[128 = 0]

tuvu-dono: [119 143  97  99 150 145 112 149 136 132 101 130 151 116 140 156 149 134
 124 119  71]
seko-gego: [121 168 112  88 155 134 149 144 156 126 142 118 126 113 111 155 151 132
 121 101  80]
tuvu-dono: [155 164 127 109 107 106 132 119  90  69 125 120  92 163 122 104 113 101
  97  56 133]
kireg-zef: [107  86 162 189 101 144 117 107 122 146 132 125 127 134 154 118 117 139
 115 186 168]
mig-foz: [139 117 136  89 163 100  75 134 114 133  85 112 113  96 154 130 147 103
 156 114 118]
seko-gego: [164 137 124  96 125  92 144 141 110 106 150 161 161 126  96  96 117 151
 154  90 152]
seko-gego: [125 109 102  98 172 105 140 161 123 136 113 155 140  91 151 115 126 134
 149 127 114]
meku-fen: [154 176  95  43 184 111 188 154 125 134 119 105 107  90 101 118 151 110
 168  72  89]
meku-fen: [119 143 168 102 112 154 120 123  75 131 128 120 184  98 139 104 162 221
 123 120 105]
mig-foz: [126 111 118  69 154  86  99 102 130 101 130 127  82 131  74 118  83 135
 162 137 109]
kireg-zef: [120 135 127 104 161 130  96 143 116 141  81 105 109  98 176 143 162 101
 128 105  93]
kireg-zef: [134 123 125 115 132 105 149 131 108 119 142 151 119 125 118  97 107 143
 144 106 144]
mig-foz: [147 119  88  41 210  32 139 161 116 102 120 164  56  92 124  92  92  84
 182  53 123]
meku-fen: [127  88 128 136 174  61 146 117 170 102 135  99   9 129 135 124  81  16
 119 162 173]
seko-gego: [144 134 139  93 152  77 136 123 142 113 156 125  81 119  95 117 114 104
 154  96 150]
meku-fen: [112 133 165 125 114 183 111 129 104 166 114 108 216  87 152 135 187 214
 126 167  98]
tuvu-dono: [146 142 135 135 123 111 135 141 139 111 145 136 136 132 133 131 137 108
 112 102 149]
seko-gego: [136 160 129  97 136 115 123 156 113 124 139 159 156 109 138 125 154 156
 134  54 111]
tuvu-dono: [151 113  65 101 123 131 142 103 137 122 111 131 127 171  39 121  68 121
 181 174 117]
kireg-zef: [155 155 180 165  66 132 114 123 155  88 184 125 205 154 110 151 157 152
  69 134 168]
seko-gego: [122 141 115 147  68 198 141 117  87 116 119 136 216 161 115 118 127 212
  94 160  97]
mig-foz: [103 135 137 163  85 209 188  96 139 153 157  95 174 145  84 133 130 199
 107 219 113]
tuvu-dono: [124 180 122  67 147 118 135 138 138 101 155 128 124 119  99 144 145 154
 117  68  76]
meku-fen: [125 156 139 118 129 145 136 133 141 129 137 106 143 117 129 148 160 137
 108 122 106]
meku-fen: [129 156 129 191  90 181  96 140 182 167 132 130 182 153 140 198 179 105
 109 124 126]
mig-foz: [143 121 164 101 146  77  86 115 123 106 125 105  79 114 132 121 128  93
 137 107 151]
tuvu-dono: [ 96 109 145 166  97 138  38 106 119  91 100 126 107 165 174 155 115 116
  64 137 109]
mig-foz: [130 138 120 125 124 143 159 138  99 125 118 129 144 123 144 108 134 144
 117 119 120]
meku-fen: [102 154 185 126 115 173  66 120 129 144 117  85 171  99 164 172 201 175
  91 137  83]
tuvu-dono: [112 109 137 159 138 132 110 143 160 162 134 143 143 110 155 153 147 122
 133 148 139]
seko-gego: [112 101 141 218 104 135 157 131 181 143 172 146 127 148 146 146 116  97
  94 176 185]
seko-gego: [131  69 137 105 161  55  40  83 158  89  99  90  21 145 106 141  70  39
 146 182 148]
seko-gego: [126 148 135 122 118 127  36 124 147 105 106 119 126 148 143 181 152 100
  99  95  94]
kireg-zef: [ 96 118 118 101 168 114 128 113 146 135 128 112  48 118 116 136 105 109
 143 135  99]
seko-gego: [134 157 128  77 141  85 147 118 168  80 192 131 100 139  54 137 104 137
 123 103 117]
mig-foz: [131 174  82 111 124 164 179 167 124 116 132 152 191 131 130 136 149 162
  98  94  77]
meku-fen: [140 102 133 151  85 156 121  99  74 148 103 132 158 148 112  88 106 169
 163 159 156]
tuvu-dono: [107 114 135 121 125 153 112 116 110 121 106 108 148 120 141 128 130 164
 106 177  97]
kireg-zef: [108 133 123 223  62 188 165 123 122 135 146 150 151 180 152 129 119 140
  73 137 150]
tuvu-dono: [112  90 192 194  77 117  83  93 128 104 164 134 127 154 140 122 106 147
  86 169 188]
kireg-zef: [ 99 149 100  58 190 122 114 126 181 131 124  96  72 107  95 178 134 108
 141 131  46]
mig-foz: [123 144 106  55 185  87 146 145 135 109 137 133  87  98 112 122 119 126
 144  89  89]
tuvu-dono: [107 115 171 165 114 125  95 132 147 140 160 150 150 116 156 145 147 153
 110 131 150]
kireg-zef: [127 166 115 114 107 197  98 133  87 154  70 109 187 126 150 146 179 167
 127 104  64]
mig-foz: [141 111  92 150 148  94 186 158 148 145 154 180 111 128 125 107  98  90
 160 105 174]
kireg-zef: [125 146 123 110 155 109 122 136 164 113 133 110  90 124 131 158 138  82
 110 110 109]
mig-foz: [ 94 127 184 163 118 143  86 108 136 140 132  95  90 120 172 153 157 119
  92 133 130]
kireg-zef: [154 172 138 100 106 133 107 110  92 107 108 100 112 148 111 122 143 119
 129  65 116]
tuvu-dono: [ 99 101 163 175 132 117 107 110 161 134 142 106  65 130 158 148 122  83
 100 161 155]
meku-fen: [143 123 124 115 154  85 182 148 123 122 154 149 107 108 127  92 113 114
 145 102 163]
meku-fen: [147 138 165 173  87 144 111  88 131 134 120  73  83 163 120 138 136  71
 121 132 172]
meku-fen: [127 160 103  30 178 100 202 128 113  69 142  95  81 107  86  97 103 144
 110 118  72]
seko-gego: [111 122 148 182 107 123 186 135 150 132 202 168 133 135 125 114 112 153
 106 129 177]
kireg-zef: [140 129  81 115 137 130 158 125 133 135 117 134 107 148  90 121  98 106
 162 129 121]
mig-foz: [115 105 127 206  87 148 184 118 118 141 159 157 116 162 133  97  90 132
 114 147 183]
[129 142  82 116 105 172 143 122 118 123 114 138 174 159  86 132 111 169
 131 147  85] -> meku-fen
[100 118 113 160 126 139 187 129 133 142 160 154 101 137 127 111  98 140
 122 134 139] -> mig-foz
[138 127 119 118 113 128 122 120 130 107 135 136 157 146  95 128 112 150
 126 147 124] -> tuvu-dono
[128 125 146 177  75 187 110 123  97 151 106 128 206 139 155 128 156 174
 111 157 135] -> kireg-zef
[ 81 146 176 188  80 208 124 100 133 147 142  86 145 140 155 160 165 173
  61 171 105] -> mig-foz
[127 114 118 127 120 135 142 116  99 140 121 141 127 134 112  98 104 154
 158 134 135] -> kireg-zef
[142 121 150 134  94 118 131 102 112  81 146 115 136 155 103 106 102 144
  98 156 154] -> tuvu-dono
[125 122 136 146 112 120 111 107 133 105 131 117  90 156 123 132 106 101
 107 133 141] -> meku-fen
[ 81  86 138 144 119 136 125 104  98 117 135 145 109 133 140  99  84 184
 107 174 119] -> seko-gego
[ 93 157 119 103 140 147 212 130 113 110 165 124 100 119 118 104 115 177
  92 114  86] -> mig-foz
[127 129 143 132 132 136  95 135 122 141 102 114 137 112 164 142 159 117
 123 122 121] -> mig-foz
[121 129 127 133  78 194  99  97  86 139  96 116 192 152 106 125 131 203
 131 168  94] -> meku-fen
[133 131 108 139 140 117 135 148 159 137 136 147 124 131 132 146 130  93
 134 111 135] -> meku-fen
[127 136 157 187 101 143 128 122 171 132 153 106 124 147 140 162 149  89
  89 145 161] -> meku-fen
[127 121 107 117 115 145 149 138  94 132 130 169 191 125 115  98 115 201
 144 134 116] -> meku-fen
[109 182 100  88 137 178 139 153 144 123 125 120 186 116 125 170 172 176
  92 113  35] -> mig-foz
[108 127  92 125 118 177 148 126 117 141 115 138 167 139 110 129 117 181
 130 163  82] -> mig-foz
[116 128 166 178 117 147 140 122 165 161 155 104 124 120 142 152 157 113
 114 157 159] -> mig-foz
[ 98 132 126 107 166 135 107 140 130 143 101 113  99  97 170 149 152 119
 120 116  81] -> kireg-zef
[123 115 158 153 126  92  56 103 144 110 117 107  38 152 152 150 116  48
 113 102 155] -> meku-fen
[124 120 121 136 149 132 172 153 157 146 145 132 159 101 137 135 142 132
 124 166 132] -> meku-fen

zabimatat: [115 181 103 151 151 169 111 130 142 152  77 170 133 149 128  85 145 114
 167 118  89]
kabopizo: [132 143 103 140 181 117 141  84 128 137 126 133 161 102 107 139 172 103
 145  75 128]
kekalupan: [ 94 154 166 136 111 158  76 136 124 128 138 168 144 176 124 127 129 170
 152 130  90]
kekalupan: [126 153  76 157 177 145 139 123 130 147 118 130 140  99 127 126 147 114
 122 106 132]
gukurpumef: [117 132 123 148 137 138 135 118 139 151  49 120 159 172 119  91  86  78
 110 148 108]
kekalupan: [119  87 174 170 140 154  98 104 123 190 114 144 165 155  80 172 146 139
  97 123 152]
zabimatat: [131 102 124 116 152 114 161 122 131 133 153 103 124 115 144 170 140 129
 128 117 160]
kabopizo: [169  98 125  95 140  90 164 134 128 118 156 126 117  63 132 149 148 119
  96 131 135]
kabopizo: [130 134 112 120 127 133 138 125 124 138 139 127 133 115 138 132 132 136
 163 130 144]
kekalupan: [185 158  60 119 105 109 149 151 108  92 188 113 118  15 124 103 139 153
 112 137 153]
zabimatat: [122 175 130  95 105 149 124 162 152 100 133 154  62 160 173  98 153 154
 213 126 100]
gukurpumef: [109 123 126 139 123 128 114 119 121 124 113 122 122 143 127 120 108 111
 127 124 129]
kabopizo: [143 132 105  92  44 113 124 139 109 108  89 132  93 107 146  44  64  91
 183 180 122]
zabimatat: [158  99 103 164 121 128 123 105  94 184 102 131 207  62  71 116  94 103
  65 163 154]
kabopizo: [119 120 150 108 100 144 110 221 137 109 126 154  76 138 176 110  75 155
  54 204  73]
kekalupan: [126 159 178 103 171 164 134 153 175 150 139 186 119 181 154 164 209 180
 181 110  82]
kekalupan: [149 106 161 104 140 114 155 137 164 118 112 124  72 153 139 141 166 113
 123 114 125]
gukurpumef: [127  68 247 106 133 104 128 147 171 104 125 120  83 221 125 184 152 140
  50 123 100]
gukurpumef: [140 162  90 130 134 118 158  84 137 116 110  95 134 135 119 101 151  97
 198  86 155]
zabimatat: [139 144 116 156 155 135 120 133 132 131 118 139 146 111 104 120 141 124
  72 120 107]
zabimatat: [130  94 144 159 114 112 106  61 100 157 103 117 188 125  62 130 115  94
 116 111 159]
zabimatat: [115 114 150 142 133 136  99 141 132 115 153 137  74 136 126 154 157 148
 105 103 132]
kekalupan: [119 126 139  94 145  99 130 159 138  76 144 141  83 120 165 129 125 120
  91 125  75]
zabimatat: [128 113 169 107 160 112 138 104 139 138 134 147 160 144 121 165 162 128
 136 106 108]
gukurpumef: [116 105 139  99 162 114 101 135 116 123 172 197  79  64 149 165 178 133
 138  96  95]
kabopizo: [150 117 155 112 140 109 147  98 138 143 111 136 166 135 105 135 151 111
 137 118 120]
kekalupan: [128 154 101 117 154 126 133 123 124 123 149 149 138  92 140 129 152 133
 157 109 113]
kabopizo: [132 146  93 191 129 155 101 109 116 135 147 108 115 109  85 131 163 146
 122  85 182]
zabimatat: [153  81 184  67 170  72 182 141 148  96 208 110 135 112 153 221 168 163
  72 118 121]
kabopizo: [ 73 169 123 148 152 148 107 131 153 101  63 130  93 215 154  85 108  89
 144 104  74]
zabimatat: [128 115 119 110 153 111 169 118 133 133 135 101 151 126 148 153 121 117
 135 129 143]
gukurpumef: [108 162  88  95 192 118 164 101 143 136  81 157 146 125 169 104 139  67
 206 101  79]
zabimatat: [ 88 183 109 105 151 191 120 204 157 148  96 197  80 164 213  97 122 150
 191 168  56]
gukurpumef: [ 98 104 129 159 117 129  72 128  99 119 135 142  99 108 112 128 106 120
  82 119 125]
gukurpumef: [154 131 134 149  95 125 118 113 120 121 141 107 143 123  85 120 136 144
 112 123 157]
gukurpumef: [116 105 105 148 142 153 111 126 121 189  51 172 112 108 127  97 109  69
 134 147 118]
kabopizo: [110 148 103 126 140 137 116 159 126 115 119 151 108 114 157 104 106 121
 113 143  89]
gukurpumef: [135 142  86 141 140 127 103 118 101 128 155 163 125  46 112 120 154 127
 134 103 126]
gukurpumef: [118 153  85 123 137 121 124 143 109  82 220 114  98  71 156 156 150 175
 144  97 150]
kekalupan: [124  77 202 106  91  93  87 117 115  99 149 149  98 137 107 149 131 130
  99 120 110]
kabopizo: [124 111 158 109 133 110 137 135 141 112 115 124 119 155 139 133 118 114
 103 134 104]
kabopizo: [131 147 120 133 148 146 147 112 146 148 122 123 131 149 129 137 166 133
 182 103 149]
[111 117 148 150  92 143  93 151 118 118 135 116 111 156 122 127  94 152
  87 151 135] -> kabopizo
[157  82 162 114 136 110 151 110 142 148 124 124 111 124 111 161 167 114
 124 114 155] -> kekalupan
[142 122 135 125 134 118 129 120 134 117 148 129  98 113 119 144 169 133
 135  98 141] -> gukurpumef
[176 129  70 157 121  97 165 106 106 122 119  66 202  64  81  99  84  96
  46 149 165] -> zabimatat
[ 94 127 159 125 140 136 125 127 139 129 120 123 142 191 145 147 114 136
 135 128 111] -> kabopizo
[136 131 131 151 133 113 106 106 122 106 130 127 128 115  89 122 148 116
  91  94 122] -> gukurpumef
[142 143  84 146 154 115 127  71 102 144 136 139 182  61  89 124 157 104
 155  85 144] -> kabopizo
[119 122 192  95  83 110  81 144 120  82 168 165 100 143 129 131 132 165
 127 131  83] -> kekalupan
[116 147 123 117 127 144 141 137 147 128 107 124 103 167 157 114 128 124
 179 130 125] -> kabopizo
[123 153  96 158 135 137  94 107 102 140 117 158 170  88  96  99 123 115
 122 119 109] -> kabopizo
[170 123 138 123 136 123 148 122 148 134 136 130 106 111 108 140 189 133
 133 104 148] -> gukurpumef
[138 154 115 128 157 159 144 148 148 157 129 151 129 126 143 136 165 152
 154 129 123] -> kabopizo
[105 117 148 133 115 144 128 158 143 112 144  94  78 184 156 152 116 157
 120 135 150] -> kabopizo
[159 151  56 151 113 119 164  91 108 149  83  83 206  89  96  71  78  80
 134 151 164] -> zabimatat
[140 141 111 107  99  96  96 113  87  85 193 156 132  43 114 118 140 147
 147 109 117] -> kekalupan
[113 141 125 110 113 117 123 151 126  89 132 123 111 138 156 107  93 127
 117 145  97] -> kekalupan
[140  76 215 103  99 123 140 149 159 126 141 107  84 198 133 176 146 161
 110 143 150] -> gukurpumef
[149 130 146 124 170 153 158 154 163 164 133 145 130 140 138 166 180 160
 119 131 125] -> kekalupan
[166 167  70 146 116 117 158  87 129 114 114  82 140 105  96  84 147 101
 171  95 174] -> zabimatat

gom_batuz: [170 127 123 164 131  88 141 135 138 114  80  79 104 121 101  96 145 133
 109 108 118]
fem_riru: [117 121 170 127 145 171 126 146 119 134 140 193 130  78 137 171  99 126
 151 113 171]
tus_gises: [133 149 118 171 165 117  33 127  81 143  77  85 120 137  82  93 155 165
 185 159  97]
fem_riru: [148 110  97 115 119 150 159  81 127  96 117 136 146 158 122 123 135  98
  93 109 115]
kupek_lezip: [180 139 118  94 112 126 150 148 123 106 120  97 116 137 126 118 105 124
 115 105 145]
kupek_lezip: [152 162 129 114 154 112 101 159 120 113 145  90 141  97 101 168 146 178
 142 137 122]
kupek_lezip: [176 138 122 133  92 105  92 120 117 128 141 106 112 171 128 142 140 152
 129 148 139]
gom_batuz: [118 139 131  88 121 132 137 143 125 125 142 133 142 125 155 135 106 127
 132 141 109]
poze_fesav: [167 138 137 127  95  60 109 118  98 117 109 115 108 129  93 155 151 179
 119 157 104]
tava_kotom: [ 94 129  99 152 170 168 110 102 117 148 112 122 146 147  93  88 152 111
 156 140 120]
poze_fesav: [158 122  87 115  98 132 130  92 138 106 147 100 133 191 138 121 139 115
  96 117 133]
tus_gises: [191 132 166 144 109 123  85 168 102 138 128 160 106 127 175 153 109 113
 149 135 121]
tus_gises: [ 82 135 106  74 115 118 139 111 125 127 167 132 155 146 134 144 134 139
 118 156  99]
fem_riru: [ 59 129 125 125 128  62 107 147 129 154 143 108 112 116 122 112 143 154
 129 139 101]
gom_batuz: [101 134 111 108 120  93 120 126 128 128 147 102 125 135 113 128 140 154
 118 132 122]
tus_gises: [ 85 118 110 137 151 166 138 108 134 140 104 129 142 142 131  75 120  95
 141 128 116]
tava_kotom: [151 134 102 112  96 115 153  89 125 117  99 100 138 179 123  97 135 125
 114 166  88]
tava_kotom: [185 156  95  62 115  87  77 153  64 101 145  91 123 153 111 148 134 153
 128 128  90]
tus_gises: [160 135  80 102 130 150  93  89  79 108 113 113 146 185 102 111 144 119
 135 141  94]
poze_fesav: [154 117  91  90 165 226 124 132 114  92 148 151 164 147 172 122  98  48
 122  65 127]
fem_riru: [101 105 127 130 134 165 127  92 119 119 114 165 137 128 127 126 115 113
 128 112 140]
tava_kotom: [188 168 109  67  91 104 167 144 115 119 105  65 127 165 117  96 110 145
 132 173 103]
poze_fesav: [223 137 157 142 181 144 119 207  98 106 118 155 121  55 127 173 127  94
 135  74 120]
gom_batuz: [109 132 132 122 159 201 136 102 154  95 115 131 182 111 161 139 106 125
 138 133 114]
kupek_lezip: [ 55  90 148 181 126 129 175 121 196 153 119 144 112 112 166  84 114  92
 106  99 155]
fem_riru: [119 127 136 116 118 122 156 126 145 117 121 122 131 115 135 129 114 137
 116 126 130]
tus_gises: [182 138 116 119 138 143 126 127 117  99 126 109 133 125  98 150 136 140
 121 108 148]
tava_kotom: [113 128 122 126 158 165 112 132 120 137 166 165 154 124 139 155 143 102
 139 129 118]
gom_batuz: [196 129 125 107 123 171 157 133 130  95 121 132 139 136 153 136 103  94
 114 103 136]
tava_kotom: [107 136 120 110 137 202 202  97 162 135 125 149 182 148 153 108 117  85
 136 175 107]
fem_riru: [132 174 114  47 138 153 121 141  92 123 159 123 175 135 126 159 122 150
 162 187  85]
tava_kotom: [104 118 106 125 148 145 114 101 104 129 134 155 146 139 109 131 150 111
 129 129 106]
gom_batuz: [120 143 131  69 117 136 118 153 107 134 177 151 139 129 152 163 108 133
 141 142 129]
fem_riru: [158 112 144 142 142 175 138 131 128 118 142 173 124 104 120 164 119 108
 123  82 190]
poze_fesav: [116 130 145 155 103  23  92 156 127 151 141 100  80 114 106 141 158 182
 119 135 128]
tus_gises: [145 124 161 138 104  48 106 177 109 144 142 141  76  94 120 159 133 154
 119 110 143]
kupek_lezip: [150 117 153 120 107  90 134 135  80 143 128 194 102 109 100 165 139 125
 123 136 123]
gom_batuz: [  4  91 132 134 138 106 149 118 149 150 123 155 117  98 138  87 114 113
 114  99 124]
gom_batuz: [ 57 140 138 144 135  40 103 152 114 173 104 104 109 107 107  91 154 164
 152 179  61]
poze_fesav: [113 105 144 127 149 109  91 189 120 120 158 152  98  78 164 148 105 106
 113  42 147]
tus_gises: [ 45 140 110  69 184 106 140 185 100 150 164 137 138  72  95 122 134 120
 139 109  96]
poze_fesav: [ 98 140 128 127 159 140  95 158 101 160 122 137 135 125 140  98 124 107
 171 152  89]
gom_batuz: [148 108 142 171 109 180 157  83 155 133 104 161 134 158 152 115 119  93
 127 142 152]
poze_fesav: [ 78 129 149 107 141 133 125 141 120 141 154 173 144  93 143 161 120 134
 142 143 115]
kupek_lezip: [123 151 146  93 177 115  86 183  78 123 153 159 146  59 113 191 138 151
 154 130  86]
poze_fesav: [104 125 169 157 113 114 167 125 158 151 101 139 117 100 127 120 117 147
 136 158 144]
kupek_lezip: [ 81 129 149 120 123  81 184 160 170 136 117  92 102  77 111 106 107 162
 112 108 162]
tava_kotom: [150 117 168 130  78  58 167 158 136 138 119 138  73 101 124 138 110 147
 102 112 164]
gom_batuz: [ 97 107 135 131 111  78 149 149 138 142 130 128  86 110 121 107 118 125
 103  87 157]
tus_gises: [ 25 137 160  85 146 184 155 165 173 157 184 167 168  90 210 140  73 113
 158 149 136]
fem_riru: [ 81 142 122  67 110 104 150 149 122 163 207 158 139 135 132 162 138 132
 128 165 120]
kupek_lezip: [ 96 111 158 162 103  65 161 148 160 164 139 138  84 102 117 126 138 141
 108 120 165]
fem_riru: [174 158 109  90 110 126 159 117 135  97 100  74 157 156 140 112 121 139
 121 170  74]
poze_fesav: [108 120 143 123 113 112 138 142 150 137 174 155 128 118 162 163 129 122
 110 125 132]
kupek_lezip: [116 147 135  64 141  93  88 202  76 135 164 140 117  91 139 153 108 138
 147 115 102]
fem_riru: [140 130 134 140 123  97 141 128 147 102  78  84 124 113 136 103 120 145
 113 125  95]
kupek_lezip: [156 151 136 135 111  75 148 148 158 125 132  63 105 112  87 140 143 191
 116 133 169]
tus_gises: [171 148 122 119 163 176 173 134 147 105 132 132 182 115 144 152 144  94
 123 148  79]
kupek_lezip: [ 82 109 189 165 112  63 153 140 154 145 115 161  96  58 119 158 128 170
 114 129 146]
tus_gises: [ 43 124 129 131 157 153  47 147  94 165 111 119  99 121 115  68  86 147
 192 105 179]
tava_kotom: [135 147 124  79 163 227 108 162 131 105 157 130 172 123 198 137  72  95
 159 106 135]
tava_kotom: [116 140 141 142 152 167 133 142 164 129 127 107 145 108 148 122 111 134
 148 130 148]
tava_kotom: [ 95 100 156 196 111 106 154  90 184 126  85 118 109 110 129 109 129 151
 106 120 155]
gom_batuz: [ 59 119 152 176 140  86 129 129 149 157  84 119 114  95 124  86 134 146
 141 149  99]
fem_riru: [127 120 123 121 114  93 166 135 152 121 145 117 117 120 125 135 137 127
  91 106 135]
[114 136  93  45  95 122 171 102  82 127  94 112 121 166  81  72  97 133
 131 147 126] -> kupek_lezip
[100 121 158 154 173  93 107 190 112 143 107 138  94  48 107 121 123 132
 142  81 133] -> gom_batuz
[104 104 118 181 123 149 194  63 201 114  90  94 133 138 104  88 137 131
  93 111 174] -> tus_gises
[145 109  86 128 131 167 129  77 137  95 154 123 139 162 102 144 147 118
  94  80 177] -> gom_batuz
[103 103 113 116 171 183  91 131  88 130 180 200 132 111 108 167 133  92
 134  64 175] -> gom_batuz
[149 124 124 121 110 126 111 127 121 115 125 122 122 147 153 125 114 121
 121 117 123] -> tava_kotom
[168 108  96 139 119 159 174  80 166  78 104  86 126 151 102 107 124 119
  80  67 185] -> fem_riru
[ 68 119 110 171 210 178  49 123 109 140 143 142 147 104  97 130 159 124
 164  95 140] -> tava_kotom
[183 149  95 107 147 172 131 129 130  97 125  82 152 152 124 118 126 117
 129 115 129] -> kupek_lezip
[170 136  98 141 170 142 119 136 128 100 131  80 126 114  67 135 156 142
 117  74 171] -> poze_fesav
[ 72 126 118  49  93  94 134 153 104 153 195 160 116 142 150 140 107 122
 119 130 128] -> gom_batuz
[134 151 123  92 148 154 136 157 115 134 150 130 146 119 125 138 121 121
 148 138 126] -> tava_kotom
[138 103 114 139  90  70 122 104 110 125 113 118  79 151  85 112 140 144
  96  95 160] -> tus_gises
[109 145 208 168  99  60 142 184 167 168  88 107  87  72 158 113  96 183
 158 176 134] -> gom_batuz
[132 148  92  82 163 208 121 111 111 106 136 121 182 151 131 124 118 109
 151 139 109] -> tus_gises
[116 105 154 192 105  64 133 110 156 140 116 132  94 112 111 139 159 155
 101 126 142] -> tava_kotom
[162 140  96 100 128 193  91 120 122 100 116  90 155 185 188  89  89  97
 146 124 107] -> tava_kotom
[155 111 125 123 121 105  67 169  67 151 163 174  83 141 131 141 130  92
 133  86 144] -> tava_kotom
[ 72 111 109 107 118  65 124 130 105 142 137 121  89 121  77 108 137 150
 109  94 150] -> tus_gises
[160 174 120  69 183 162  83 187  70 123 159 140 174 105 138 169 132 118
 175 156  60] -> tus_gises
[100 154 193 172 106 110 229  91 189 171 100 142 146  85  73 159 157 203
 148 250 148] -> poze_fesav
[116 120 110  99 152 113  84 143 103  96 169 128 123  97 104 175 136 151
 108  61 150] -> poze_fesav
[ 49 115 150 110 157 183 148 151 152 148 172 191 155  89 183 144  95  89
 141 114 138] -> poze_fesav
[162 160 117 113 189 249  81 139 102 114 114 123 182 136 153 119  99 102
 194 143 116] -> tus_gises
[136 130 107  65 131 181 146 133 107 115 159 161 157 147 160 137 102  81
 126 117 116] -> tus_gises
[165 149 131  76  74 117 158 137 145 116 153 104 131 157 164 145 100 145
 115 155 136] -> gom_batuz
[154 101  94 116 107 140 142 105 104 131 154 164 111 178 115 121 140  73
  98  92 153] -> gom_batuz
[ 88 114 153 169 142 192 176 103 197 136 130 157 162 114 176 127 116 100
 128 141 143] -> tava_kotom
[ 82 127 116  92  78 136 178 107 159 168 194 144 128 181 140 125 121 121
 119 162 180] -> fem_riru
